Here is a tiny trained network, its code and every weight. The questions are about switching its units off for an input and a target symbol, where a switched-off unit gives its printed mean instead of its output.

import numpy as np


def w(rows, s, z=0):
    codes = np.array(rows[::2]) - 128.0
    scale = np.full(codes.shape[1], s)
    scale[-1] = z or s
    return codes * scale


def f(y):
    return np.maximum(y, 0)


def softmax(a):
    e = np.exp(a - a.max(-1, keepdims=True))
    return e / e.sum(-1, keepdims=True)


def log_softmax(a):
    a = a - a.max(-1, keepdims=True)
    return a - np.log(np.exp(a).sum(-1, keepdims=True))


def net(x, mask):
    ids = ['ΓΔΘΣΨαβεηλμξπτφ'.index(c) for c in x.split()]
    T = len(ids)
    res = E[ids] + P[:T]
    u = 0
    for l in range(2):
        r = res
        for j in range(2):
            rows = slice(4 * j, 4 * j + 4)
            q, k, v = (r @ M[l][rows].T for M in (Q, K, V))
            z = softmax(np.where(np.tri(T) > 0, q @ k.T / 4**0.5, -1e9)) @ v
            o = O[l][rows]
            res = res + np.where(mask[u + j], z, o[:, -1]) @ o[:, :-1]
        u += 2
        y = f(res @ A[l][:, :-1].T + A[l][:, -1])
        res = res + np.where(mask[u : u + 4], y, B[l][:, -1]) @ B[l][:, :-1]
        u += 4
    return log_softmax(res[-1] @ U[:, :-1].T + U[:, -1])


Q, K, V, O, A, B = {}, {}, {}, {}, {}, {}
E = w([
[113,148,109,172,73,144,184,64,42],'Γ',
[131,129,40,102,72,104,109,121,117],'Δ',
[133,172,194,92,59,109,118,182,80],'Θ',
[104,155,115,122,197,218,149,155,139],'Σ',
[82,182,79,99,107,80,94,183,57],'Ψ',
[146,151,126,35,156,135,182,145,71],'α',
[148,109,199,152,124,196,102,124,149],'β',
[116,119,112,129,195,160,144,63,9],'ε',
[143,181,187,127,88,103,182,180,185],'η',
[146,92,172,81,122,72,102,103,95],'λ',
[87,160,138,204,78,104,95,158,179],'μ',
[86,132,205,91,201,116,98,147,69],'ξ',
[75,112,58,134,155,63,48,106,73],'π',
[144,151,74,172,90,183,150,137,186],'τ',
[136,89,100,167,136,136,103,76,175],'φ',
],0.013)
P = w([
[163,169,151,147,130,104,109,92,152],'0',
[16,142,117,76,87,191,90,140,126],'1',
[154,55,158,178,123,104,142,164,128],'2',
[16,172,116,62,65,191,86,100,137],'3',
[201,201,160,103,138,98,104,56,165],'4',
[14,62,115,100,70,178,168,200,99],'5',
[165,44,131,207,139,112,155,208,97],'6',
[26,209,128,44,86,185,96,63,141],'7',
[232,196,81,198,205,131,121,178,86],'8',
[1,41,92,131,94,170,191,221,92],'9',
[218,252,152,124,144,114,83,47,137],'10',
[20,133,65,73,125,197,142,157,84],'11',
[169,38,96,207,162,117,162,240,106],'12',
[48,225,157,54,105,198,85,52,127],'13',
],0.0094)
Q[0] = w([
[122,2,135,140,138,127,167,202,91],'L0H1',
[119,130,159,148,123,114,163,219,149],'L0H1',
[172,166,150,130,132,97,98,147,74],'L0H1',
[70,123,117,153,117,169,112,126,91],'L0H1',
[168,147,149,118,190,97,113,148,160],'L0H2',
[147,242,148,103,125,145,90,37,124],'L0H2',
[193,84,131,156,122,82,139,114,135],'L0H2',
[174,103,100,157,141,115,140,155,118],'L0H2',
],0.0096)
K[0] = w([
[121,10,109,132,144,113,168,191,113],'L0H1',
[135,130,149,155,101,128,145,210,138],'L0H1',
[164,169,132,133,170,118,127,138,85],'L0H1',
[103,101,112,171,110,192,118,109,78],'L0H1',
[74,133,146,80,110,130,118,110,159],'L0H2',
[160,254,129,90,138,138,63,50,165],'L0H2',
[125,49,126,102,110,91,84,138,191],'L0H2',
[112,84,97,108,110,127,116,175,161],'L0H2',
],0.0098)
V[0] = w([
[186,107,149,158,180,75,113,127,120],'L0H1',
[63,135,138,158,74,153,91,128,155],'L0H1',
[175,70,159,196,156,102,192,253,142],'L0H1',
[64,77,104,122,125,171,103,150,80],'L0H1',
[151,107,115,168,98,115,98,73,125],'L0H2',
[154,211,140,132,136,126,114,53,111],'L0H2',
[44,125,106,96,106,159,126,159,147],'L0H2',
[86,177,148,72,121,162,82,120,172],'L0H2',
],0.0065)
O[0] = w([
[139,111,187,133,150,64,150,80,104,2],'L0H1',
[81,137,108,158,84,170,89,134,143,246],'L0H1',
[130,109,195,194,111,112,189,163,88,12],'L0H1',
[63,75,95,117,187,155,111,194,122,212],'L0H1',
[158,116,115,94,133,117,113,122,187,130],'L0H2',
[112,204,136,35,132,164,105,79,181,186],'L0H2',
[148,159,106,197,172,169,121,186,57,164],'L0H2',
[144,253,124,166,140,162,62,93,72,199],'L0H2',
],0.0057,0.0023)
A[0] = w([
[24,94,120,51,142,186,89,94,2,235],'L0N1',
[11,118,69,111,111,239,116,133,157,159],'L0N2',
[124,137,133,184,69,187,90,151,202,202],'L0N3',
[26,121,139,33,50,119,188,146,129,2],'L0N4',
],0.0058,0.0022)
B[0] = w([
[86,189,133,176,155,65,206,155,206,242],'L0N1',
[95,139,237,52,161,82,187,172,109,255],'L0N2',
[110,167,113,179,185,100,175,111,192,199],'L0N3',
[71,73,164,127,254,123,135,122,209,170],'L0N4',
],0.0085,0.0089)
Q[1] = w([
[108,167,141,101,106,143,97,103,153],'L1H1',
[108,73,124,111,206,162,184,210,155],'L1H1',
[150,151,159,144,80,104,87,64,106],'L1H1',
[146,23,134,210,77,113,135,152,66],'L1H1',
[135,43,120,52,20,150,85,29,139],'L1H2',
[112,21,113,224,139,112,188,191,120],'L1H2',
[115,161,140,131,147,62,146,170,121],'L1H2',
[108,255,123,150,155,88,134,64,215],'L1H2',
],0.0082)
K[1] = w([
[133,182,157,115,121,139,96,88,150],'L1H1',
[168,95,118,172,138,144,145,151,88],'L1H1',
[77,154,149,77,130,125,147,77,177],'L1H1',
[61,22,147,144,94,125,170,175,138],'L1H1',
[69,118,146,94,90,96,139,88,169],'L1H2',
[132,1,95,218,113,117,172,183,101],'L1H2',
[166,135,118,142,130,100,90,158,75],'L1H2',
[204,205,100,156,156,115,90,62,138],'L1H2',
],0.0083)
V[1] = w([
[188,121,144,174,97,113,187,85,106],'L1H1',
[200,105,217,169,93,102,79,118,129],'L1H1',
[230,193,115,71,101,2,185,156,148],'L1H1',
[176,104,141,92,122,212,69,148,106],'L1H1',
[79,127,15,179,28,78,83,153,153],'L1H2',
[97,218,173,91,18,244,216,211,138],'L1H2',
[113,148,179,237,203,132,168,171,247],'L1H2',
[54,154,210,124,145,30,37,219,67],'L1H2',
],0.0082)
O[1] = w([
[164,100,140,107,201,145,163,154,114,137],'L1H1',
[163,165,70,102,202,175,92,164,99,125],'L1H1',
[177,97,138,167,126,83,139,194,36,183],'L1H1',
[80,166,114,158,139,198,121,169,139,67],'L1H1',
[186,197,70,132,86,69,172,140,214,101],'L1H2',
[121,114,162,46,40,238,195,202,136,130],'L1H2',
[173,168,133,103,108,183,129,6,80,248],'L1H2',
[109,239,170,75,108,80,1,174,126,113],'L1H2',
],0.0095,0.011)
A[1] = w([
[42,66,208,85,166,218,206,173,118,9],'L1N1',
[227,43,183,147,36,254,47,86,121,53],'L1N2',
[170,72,13,83,30,115,35,149,58,251],'L1N3',
[230,118,92,183,130,202,82,56,192,63],'L1N4',
],0.0059,0.0023)
B[1] = w([
[148,98,50,138,70,111,60,107,133,254],'L1N1',
[186,135,151,177,184,179,83,146,207,181],'L1N2',
[133,48,105,52,174,159,136,152,220,148],'L1N3',
[32,93,168,152,64,122,100,255,106,178],'L1N4',
],0.0098,0.014)
U = w([
[155,48,82,98,135,122,114,143,210,76],'Γ',
[112,131,143,167,130,146,205,192,159,166],'Δ',
[138,172,73,108,94,127,69,192,148,112],'Θ',
[79,165,124,143,9,126,92,101,125,106],'Σ',
[110,136,223,68,98,128,156,177,148,54],'Ψ',
[80,72,98,185,83,106,80,152,100,74],'α',
[123,148,54,112,166,180,74,77,128,252],'β',
[124,50,186,87,165,97,102,93,147,47],'ε',
[159,108,112,89,124,133,141,154,40,255],'η',
[112,119,151,163,203,154,91,175,141,133],'λ',
[192,189,165,99,141,136,167,110,126,194],'μ',
[93,159,184,103,123,129,97,117,78,94],'ξ',
[146,169,118,161,142,93,96,101,155,86],'π',
[152,113,112,136,65,111,194,68,109,161],'τ',
[147,126,129,173,207,129,168,74,104,89],'φ',
],0.011,0.0036)

Each question gives the input, a string of symbols that net reads in full, and the target symbol t.
The units are the heads (4 rows each of Q, K, V and O) and the neurons (one row each of A and B). Each row of codes is followed by its name. A weight is (code - 128) times the scale printed after its matrix; where a second scale follows, it is the last column's (O, A, B and U).
mask holds one flag per unit, layer by layer, with each layer's heads first. A switched-off unit (its flag False) gives its mean, the last column of its rows in O or B, instead of its output. The means were averaged over made-up inputs and are rounded, as every weight is.
A unit's drop is (log p(t) with every unit on - log p(t) with that unit switched off) / (log p(t) with every unit on - log p(t) with every unit switched off).
The circuit of an input: a set's keep is (log p(t) with only the set's units on - log p(t) with every unit switched off) / (log p(t) with every unit on - log p(t) with every unit switched off). Starting from all 12 units, units are removed one at a time, each time the one whose removal leaves the highest keep (on an exact tie, the one counted first), for as long as the keep stays at least 0.8.
circuit, biggest first: the units of the circuit, biggest drop first
k most important neurons: the k neurons with the biggest drops, biggest first
k most important neurons of layer l: the k neurons of layer l with the biggest drops, biggest first
input π Γ β β, target π: circuit, biggest first	L1H2, L0N2
input Σ π λ τ β, target λ: circuit, biggest first	L1N2, L0N2, L1N4, L1H2
input φ ε Θ Σ α τ β Σ β Δ η τ, target β: 3 most important neurons	L1N1, L0N1, L1N4
input π μ τ Ψ β λ Σ Σ μ ξ η Θ τ η, target η: circuit, biggest first	L1H1, L0H1
input β Γ φ Δ Γ, target τ: circuit, biggest first	L0N2, L1H2, L1H1
input π Δ β Σ λ α Γ Δ α τ α, target η: circuit, biggest first	L1H1, L0H1
input φ ξ α Γ λ Σ π Θ Δ, target Γ: circuit, biggest first	L1N3, L0N2, L0N1, L1H1
input π Σ φ μ τ Δ Γ η Σ η Θ Δ, target Σ: circuit, biggest first	L1H1, L1H2
input Ψ η Ψ Ψ Δ Σ τ ξ, target Δ: circuit, biggest first	L1H2, L0N1, L0N2, L0N4
input β λ β λ τ μ, target β: most important neuron	L0N1
input Σ τ β β β η π Δ η ε β Δ, target η: circuit, biggest first	L1H1, L0H1, L0H2
input φ α Δ β α Δ β, target λ: 2 most important neurons	L0N2, L1N2
input β β ε Σ π β ε Σ η, target μ: 3 most important neurons	L0N2, L1N2, L1N1
input β β π ξ α β, target π: circuit, biggest first	L1H2, L0H2, L0N2
input τ Θ Δ ξ τ β ξ β β τ ξ φ ξ η, target ξ: circuit, biggest first	L1H2
input β ξ Ψ Σ, target β: 3 most important neurons	L1N1, L0N1, L1N4
input τ Γ λ φ, target τ: 2 most important neurons of layer 0	L0N2, L0N3
input λ μ π Σ Ψ τ φ α Γ π Ψ, target Θ: 3 most important neurons of layer 0	L0N2, L0N3, L0N4
input α β Δ τ β τ Σ η Γ, target τ: circuit, biggest first	L0N2, L1H1, L1H2
input β β β τ Σ Σ τ π π ξ η Ψ Γ η, target η: circuit, biggest first	L1H1, L0H1
input β λ μ Γ, target β: 2 most important neurons	L1N1, L0N1
input Δ Θ φ λ α α β τ μ λ, target β: 2 most important neurons	L0N1, L0N2
input π Δ β η τ α Γ π Θ β μ β λ, target ε: 2 most important neurons	L0N1, L0N2
input η Δ Ψ β φ λ, target Ψ: 2 most important neurons	L1N1, L0N4
input τ Ψ Θ τ Δ Ψ, target Θ: 2 most important neurons	L1N1, L0N1
input π π α π β β, target α: most important neuron	L1N1
